Here is a tiny trained network, its code and every weight. The questions are about switching its units off for an input and a class, where a switched-off unit gives its printed mean instead of its output.

import numpy as np


def w(rows, s, z=0):
    codes = np.array(rows[::2]) - 128.0
    scale = np.full(codes.shape[1], s)
    scale[-1] = z or s
    return codes * scale


def f(y):
    return y / 2 * (1 + np.tanh(0.7978845608 * (y + 0.044715 * y**3)))


def log_softmax(a):
    a = a - a.max(-1, keepdims=True)
    return a - np.log(np.exp(a).sum(-1, keepdims=True))


def net(x, mask):
    res = np.array(x, float).reshape(1, 7) / 4 @ E
    y = f(res @ A[0][:, :-1].T + A[0][:, -1])
    res = res + np.where(mask, y, B[0][:, -1]) @ B[0][:, :-1]
    return log_softmax(res[-1] @ U[:, :-1].T + U[:, -1])


A, B = {}, {}
E = w([
[54,178,231,150,103],'x0',
[88,153,64,254,142],'x1',
[131,124,128,131,129],'x2',
[96,25,140,146,134],'x3',
[135,130,127,131,121],'x4',
[121,128,128,123,132],'x5',
[131,130,133,128,131],'x6',
],0.0078)
A[0] = w([
[140,38,191,170,131,167],'N1',
[126,69,64,76,130,253],'N2',
[95,136,197,168,134,101],'N3',
[92,136,92,188,169,107],'N4',
[155,112,136,28,106,34],'N5',
[109,149,103,185,161,55],'N6',
[193,244,120,137,101,112],'N7',
[119,99,166,49,169,50],'N8',
[83,136,237,152,88,88],'N9',
],0.011,0.0062)
B[0] = w([
[64,146,110,86,150,196],'N1',
[123,191,144,164,143,255],'N2',
[157,159,85,108,123,170],'N3',
[146,99,171,74,88,185],'N4',
[107,97,125,170,94,178],'N5',
[153,128,194,116,2,153],'N6',
[66,87,116,87,153,190],'N7',
[174,65,113,109,77,165],'N8',
[170,162,90,182,134,207],'N9',
],0.014,0.0071)
U = w([
[183,31,182,113,6,71],'0',
[122,139,153,118,175,230],'1',
[113,157,144,111,153,188],'2',
[118,150,160,119,159,163],'3',
[21,124,124,58,179,75],'4',
[221,195,81,173,146,2],'5',
],0.011,0.0078)

Each question gives the input, the list of numbers given to net, and the class t.
The units are the neurons (one row each of A and B). Each row of codes is followed by its name. A weight is (code - 128) times the scale printed after its matrix; where a second scale follows, it is the last column's (A, B and U).
mask holds one flag per neuron, in row order. A switched-off neuron (its flag False) gives its mean, the last column of its row in B, instead of its output. The means were averaged over made-up inputs and are rounded, as every weight is.
A unit's drop is (log p(t) with every unit on - log p(t) with that unit switched off) / (log p(t) with every unit on - log p(t) with every unit switched off).
The circuit of an input: a set's keep is (log p(t) with only the set's units on - log p(t) with every unit switched off) / (log p(t) with every unit on - log p(t) with every unit switched off). Starting from all 9 units, units are removed one at a time, each time the one whose removal leaves the highest keep (on an exact tie, the one counted first), for as long as the keep stays at least 0.8.
circuit, biggest first: the units of the circuit, biggest drop first
unit that matters most: the unit with the biggest drop
top k neurons: the k neurons with the biggest drops, biggest first
drop of u: that unit's drop, to one decimal
input [3,8,-4,5,-6,-5,-2], class 0: unit that matters most -> N6
input [0,0,-4,8,-3,4,7], class 4: top 2 neurons -> [N1, N9]
input [6,8,6,-4,-2,0,-6], class 0: circuit, biggest first -> [N6, N4]
input [7,-2,-4,1,-1,3,0], class 5: circuit, biggest first -> [N9, N3]
input [4,0,7,1,-1,2,-2], class 5: circuit, biggest first -> [N7, N9]
input [6,0,4,-7,1,-3,0], class 4: top 2 neurons -> [N7, N2]
input [-6,-2,3,-8,2,-2,2], class 4: top 2 neurons -> [N7, N9]
input [8,2,-2,-8,-3,-6,-2], class 4: top 2 neurons -> [N7, N2]
input [-2,7,5,0,7,4,6], class 0: circuit, biggest first -> [N6, N4]
input [-3,2,5,6,1,2,-5], class 4: top 2 neurons -> [N1, N9]
input [-5,-1,-2,7,-4,-6,-1], class 4: top 3 neurons -> [N1, N9, N6]
input [-7,-8,8,-8,0,6,4], class 0: top 3 neurons -> [N5, N8, N1]
input [0,6,8,-8,-7,0,3], class 4: top 3 neurons -> [N7, N9, N8]
input [7,-2,1,-8,5,6,6], class 4: unit that matters most -> N7
input [7,-8,7,-1,-4,0,-6], class 0: top 3 neurons -> [N8, N2, N5]
input [5,4,-3,1,-3,-1,3], class 5: circuit, biggest first -> [N9, N7]
input [4,-2,1,-8,6,2,-4], class 4: top 2 neurons -> [N7, N2]
input [-8,-2,-6,4,6,-1,3], class 5: top 2 neurons -> [N2, N7]
input [3,8,-2,-2,-2,6,8], class 0: top 2 neurons -> [N6, N4]
input [4,-8,-4,-6,-6,-5,8], class 0: circuit, biggest first -> [N8]
input [5,8,-2,-7,-7,0,6], class 0: drop of N4 -> 0.3
input [-8,-2,-3,0,-7,3,4], class 5: drop of N1 -> 0.3
input [8,7,6,5,-2,0,-7], class 5: drop of N7 -> 0.3
